Each row comes from the steps of one walk. Every step used is in the known rows, and no mark comes twice. Write the walk behind each row, first mark first.
Known rows
T E B H D: [ 1.274  2.463 -0.523  1.515 -0.347 -0.736  3.360 -0.525  0.878 -0.860
 -0.368  1.019 -0.101 -4.787  0.811 -3.861 -1.587 -0.884  2.652  0.853
  0.472 -1.116]
J T E B: [ 3.369  0.319  2.745  1.440  0.046 -0.288 -0.253 -2.600  1.829 -0.305
  0.613 -0.453  0.988 -4.246  2.989 -2.883  0.804 -1.803  3.025 -0.688
  4.984  0.407]
B T E H D: [ 1.361  0.252 -1.313  0.677 -0.048 -1.699  5.743 -0.675 -2.020 -1.388
 -0.888  1.387 -0.866 -1.636  0.241 -0.583 -1.201  0.656 -0.172  0.911
  0.375 -3.617]
E H D: [ 0.564  0.562 -1.680  0.794  0.364 -1.873  5.520  0.302 -1.858 -1.350
 -0.675  0.830 -0.096 -0.165  0.568 -0.195 -1.673  0.478 -0.023  0.523
 -1.511 -3.188]
B T E: [ 1.630 -0.601  0.736 -0.149 -0.920  0.428  0.428 -1.867 -0.309 -0.180
 -0.418  1.070 -1.566 -2.959 -0.669 -0.804  0.876  0.363 -0.337  0.746
  3.829 -0.956]
H D J: [-0.513  0.031 -2.885 -0.807 -0.839 -0.637  2.404  2.294 -2.729  2.104
  1.895  1.671 -2.745  0.239  0.353 -1.557  1.557 -0.858 -2.198 -0.008
  0.075  0.429]
B T E J H: [ 2.231  0.954  0.397 -0.203  1.573 -0.448  0.443 -1.142 -0.838  0.402
 -2.823  1.358 -0.921  0.494 -4.491  2.131 -0.453  0.551 -1.220  1.910
 -0.115 -2.018]
D E B: [ 2.649  1.383  5.214  1.130  2.612 -0.969 -0.158 -1.792  1.042  0.728
  0.981  1.008  0.112  0.564  0.689 -0.312 -2.361 -1.891  0.750 -0.081
  2.393  2.225]
H D J T E B: [ 3.315  0.359  1.539  1.170 -0.262 -0.609  0.999 -1.845  0.675  0.305
  1.041  0.178  0.034 -4.267  3.121 -3.443  1.184 -2.172  2.304 -0.646
  4.924  0.392]
D J H: [ 0.565 -1.296 -0.444 -1.527  1.278 -1.140 -0.060  0.223 -1.084  2.837
 -0.017  1.331 -2.052  2.333 -2.266  1.194  0.475 -0.518 -2.805  0.571
  0.724  0.373]
E B: [ 2.429 -0.077  3.000  0.817  0.562 -1.443 -0.757 -2.297  1.126  0.803
  0.359  0.772  0.964 -0.603  1.281 -0.561 -0.981 -1.211  2.664 -0.070
  2.327  1.441]
B H D J T: [-0.461  1.161 -1.792  0.903 -1.402  0.914  1.179  1.960 -0.584  0.110
  3.029 -0.443 -0.276 -2.688  3.490 -3.780  3.040 -1.738 -0.295 -1.723
  0.373 -0.654]
H D: [ 0.992  1.127 -1.553  0.103 -0.567 -1.074  3.897  0.378 -1.832 -0.750
 -1.533  1.474 -0.018 -1.231 -0.431 -0.492 -0.842 -0.764  0.552  0.493
 -0.772 -1.850]
B T: [ 0.811 -1.094  1.868 -0.441 -1.021 -0.621 -0.733 -1.841 -1.431  0.724
 -0.003  2.879 -0.518  1.312 -1.691  2.009 -0.093  0.366 -0.369  0.525
  0.817 -0.425]
J H D E B T: [ 3.521 -0.008  5.194  0.122  1.197 -2.108  0.550 -3.369 -1.367  1.293
 -0.516  4.482 -0.508  1.770 -2.261  2.301 -2.421 -1.280  0.050  0.918
  2.355  0.211]
T E: [ 1.085  0.166 -0.585  0.199 -0.189  0.844  0.846 -0.578  0.736 -0.660
 -0.466 -0.895 -1.236 -3.837  0.463 -2.276  0.989  0.054 -0.120  0.375
  3.260 -0.706]
B H D E J T: [ 0.438  4.599  0.465  2.509  0.820  1.911  1.384  1.810  0.040 -2.121
  1.106 -0.971  1.014 -2.131  1.199 -2.187  0.824 -1.123  0.084 -0.878
 -2.068 -1.769]
H D E: [ 1.121  2.904  1.983  0.583  2.346 -0.137  3.618  1.009 -1.411 -0.648
 -0.183  1.407 -1.310  0.783 -1.080 -0.024 -2.543 -1.435 -2.318  0.301
 -0.405 -0.254]
D E: [ 0.394  2.094  3.132  0.458  2.834  0.618  0.845  0.773 -0.159 -0.109
  0.928  0.379 -1.288  1.621 -0.818  0.307 -1.932 -0.926 -2.730 -0.050
  0.191  1.014]
H D E B: [ 3.118  1.911  4.410  1.155  2.310 -1.487  1.763 -1.628  0.131  0.391
  0.212  1.756  0.079 -0.081  0.485 -0.564 -2.770 -2.190  1.037  0.114
  2.004  1.271]
J D: [ 1.495  0.185 -0.835 -0.928  1.439  0.704  1.834 -0.157 -1.321 -0.557
  1.447  0.692  0.080 -0.940 -1.365  2.398  0.853  0.082 -0.509  1.064
 -0.985  2.438]
T E D: [-0.832 -1.504 -0.533 -0.042 -0.102 -0.267 -0.744 -1.879 -0.020 -1.082
  1.309 -1.060 -0.216 -1.409  1.166 -1.403  1.647 -0.649 -2.029 -1.105
  1.919  1.695]

Write each row's walk
[ 3.154  0.029  2.606  0.956  0.476 -0.768 -0.126 -2.764  1.634  0.331
  0.042  0.178  0.134 -3.304  1.593 -2.131 -0.275 -1.172  2.588  0.191
  4.603  0.947]
T E B
[-0.382  0.747  2.025  1.226  3.408 -0.675  2.942  0.378 -0.099 -0.780
  1.826 -0.656 -0.975  2.671  0.855  0.662 -2.506  1.076 -2.779  0.043
 -0.980 -1.075]
D E H
[ 1.209  0.570 -1.762  0.497 -1.186  1.285  1.917  0.658 -0.362 -0.546
  1.307 -1.055 -1.349 -5.059  2.720 -4.097  3.314 -1.292 -0.607 -0.826
  3.918 -1.261]
H D J T E
[ 2.041  1.990 -1.545 -0.027  0.760 -1.491  4.105  0.221 -2.302 -0.493
 -3.345  2.004 -0.143  0.062 -3.335  1.220 -1.503 -0.470 -0.080  1.587
 -2.124 -2.912]
E J H D
[ 3.027  0.282  4.939  0.390  0.633 -1.677  0.556 -3.019 -1.332  0.945
  0.170  4.118 -0.463  1.280 -1.283  1.607 -2.030 -1.179  0.421  0.623
  2.276  0.500]
H D E B T
[ 0.147  5.568  0.266  1.835  2.352  1.101  2.398  2.239 -0.938 -1.211
 -0.327  0.663 -0.986  0.070 -2.589 -0.495 -1.883  0.255 -1.278  1.369
 -4.010 -1.122]
B H D E J
[-1.782 -1.770 -2.159 -0.953 -0.451 -0.055 -0.822  0.648 -1.441  1.852
  3.902 -0.117 -2.858  0.109  1.426 -2.242  3.281 -0.825 -4.009 -1.143
  1.897  2.865]
T E D J
[-0.458 -0.274 -3.160 -0.326 -0.231 -0.894  3.890  2.023 -2.475  1.491
  2.390  0.914 -3.196 -0.334  1.198 -2.187  1.334  0.046 -2.687  0.145
  0.622 -0.793]
T E H D J
[-0.225 -2.097 -0.505 -1.660  1.253 -1.580 -0.731 -0.466 -1.317  2.509
  0.807  1.088 -1.745  2.985 -1.907  1.296  0.942 -0.920 -3.729 -0.092
  0.513  1.530]
E D J H
[ 2.030  0.549 -1.033 -0.557  0.516 -1.916  3.992 -0.465 -1.891 -0.108
 -3.004  2.097 -0.129 -0.139 -2.324  0.926 -1.546 -0.979 -0.108  1.106
 -0.477 -2.457]
J H D
[ 0.786  3.047 -1.481  1.193  0.493  1.443  0.766  0.893 -0.355 -1.106
 -1.029 -0.707 -0.842 -2.243 -1.699 -0.857  0.905  1.065 -0.107  1.274
 -0.998 -1.597]
T E J
[-1.383  1.007 -3.039 -0.229 -0.820 -0.188  2.146  2.580 -1.335  1.928
  2.708  1.291 -2.849 -1.168  0.647 -3.251  1.125 -0.497 -1.625  0.092
 -0.638  0.589]
B H D J
[ 0.526  2.116  1.614  2.350  0.031  0.747 -0.869 -1.241  4.057 -0.508
  2.049 -1.107  0.473 -5.765  2.778 -5.336 -0.278 -0.589  3.298 -0.112
  2.157  0.705]
J T E B H
[ 0.431 -1.122  0.385  0.775  0.799 -0.909  2.617 -1.501 -0.274 -0.855
  0.927 -0.147 -1.210 -0.507  0.963 -0.082 -0.453  1.988 -1.139  0.613
  1.611 -2.552]
B T E H
[ 0.099 -2.038 -0.728 -1.518  1.249 -1.299 -0.395 -0.637 -1.065  2.295
  0.553  0.789 -2.149  1.647 -1.723  0.506  1.300 -0.852 -3.732  0.021
  1.650  1.262]
T E D J H
[ 0.814  4.933  0.380  1.486  2.262  0.764  2.617  1.980 -1.924 -1.155
 -0.895  0.903 -0.920  1.060 -2.818  0.600 -1.577 -0.043 -1.689  1.290
 -3.530 -1.235]
H D E J
[ 2.339  2.063 -1.721  0.029  0.751 -1.245  4.383 -0.039 -2.033 -0.660
 -3.473  1.755 -0.560 -1.228 -3.195  0.503 -1.089 -0.416 -0.153  1.697
 -1.026 -3.219]
T E J H D
[ 0.457 -2.418 -0.097 -1.714  0.920 -1.532 -0.675 -1.262 -1.568  2.546
  0.678  1.798 -2.310  2.074 -2.320  1.189  1.223 -0.788 -3.856  0.204
  1.927  1.117]
B T E D J H
[-0.211  1.017 -2.263  0.098 -0.636 -0.329  2.129  1.594 -0.686  1.945
  2.625  1.250 -2.845 -2.671  1.312 -4.221  1.119 -0.893 -0.813  0.211
  1.238  0.853]
T E B H D J
[ 1.925  1.331 -0.182 -0.073  1.949 -0.231  0.699 -0.556 -0.383  0.147
 -2.819  0.336 -0.818 -0.009 -3.955  1.453 -0.409  0.442 -1.039  1.715
 -0.361 -1.869]
T E J H
[ 2.013  2.243 -1.877 -0.169  1.813  1.698  2.465  0.420 -1.502 -1.341
  0.766  0.195 -0.553 -2.444 -2.580  1.780  1.471  0.741 -0.609  2.027
 -1.624  1.329]
T E J D
[-0.324 -0.005 -0.917  0.370 -1.073  1.125 -0.435  1.580 -0.585  0.622
  3.198 -0.900 -0.178 -1.112  3.399 -2.401  3.738 -1.601 -0.967 -2.083
  1.235  0.090]
D J T
[ 2.969 -0.005  2.141  1.174 -0.104 -0.258 -0.398 -1.898  1.337  0.572
  1.611 -0.329  0.014 -3.826  3.275 -3.294  1.512 -1.876  2.141 -0.837
  5.211  1.038]
D J T E B
[ 1.458  2.610 -0.422  1.870 -0.611 -0.465  3.263 -0.483  0.985 -1.297
  0.001  0.571  0.495 -5.501  1.833 -4.376 -0.805 -1.311  2.969  0.231
  0.798 -1.480]
J T E B H D
[ 1.464  2.160 -1.600 -0.187  1.864  1.271  1.993  0.737 -1.967 -0.994
  0.965  0.675  0.080 -0.559 -2.742  2.852  0.988  0.730 -0.522  1.816
 -3.299  1.682]
E J D
[ 0.542  1.210 -1.861  0.906 -1.154  1.610  1.658  0.880  0.578 -0.587
  1.824 -1.252 -1.451 -6.026  2.952 -5.235  3.037 -1.073 -0.171 -0.805
  3.371 -1.159]
B H D J T E
[ 0.307 -0.420 -0.325  1.544  0.836 -0.056  2.869 -0.407  0.624 -1.782
  1.453 -2.217 -0.172 -2.077  3.167 -1.841  0.639  1.132 -0.561 -0.572
  1.567 -2.827]
J T E H
[ 1.433  2.206  2.508 -0.191  3.773  1.085  2.149  0.655 -1.045 -0.437
  1.934  0.926 -1.319  0.979 -1.812  2.010 -1.429 -0.873 -2.991  0.726
 -0.505  2.742]
J D E
[ 0.145  0.521 -1.731  0.397 -1.362  0.592  1.419  1.809 -1.562  0.245
  2.468 -0.143 -0.196 -1.777  3.235 -2.641  3.305 -1.978 -0.650 -1.825
  0.832 -0.747]
H D J T
[ 3.656  1.653  4.675  0.954  2.809 -1.877  1.814 -1.987  0.114  0.679
 -0.530  2.061 -0.011  0.457 -0.476  0.124 -3.108 -2.307  0.772  0.418
  2.132  0.985]
J H D E B
[ 1.084  0.683 -1.906  0.815  0.254 -1.496  6.053  0.000 -1.474 -1.676
 -0.889  0.425 -0.674 -2.044  0.791 -1.239 -1.147  0.532 -0.069  0.722
  0.065 -3.545]
T E H D
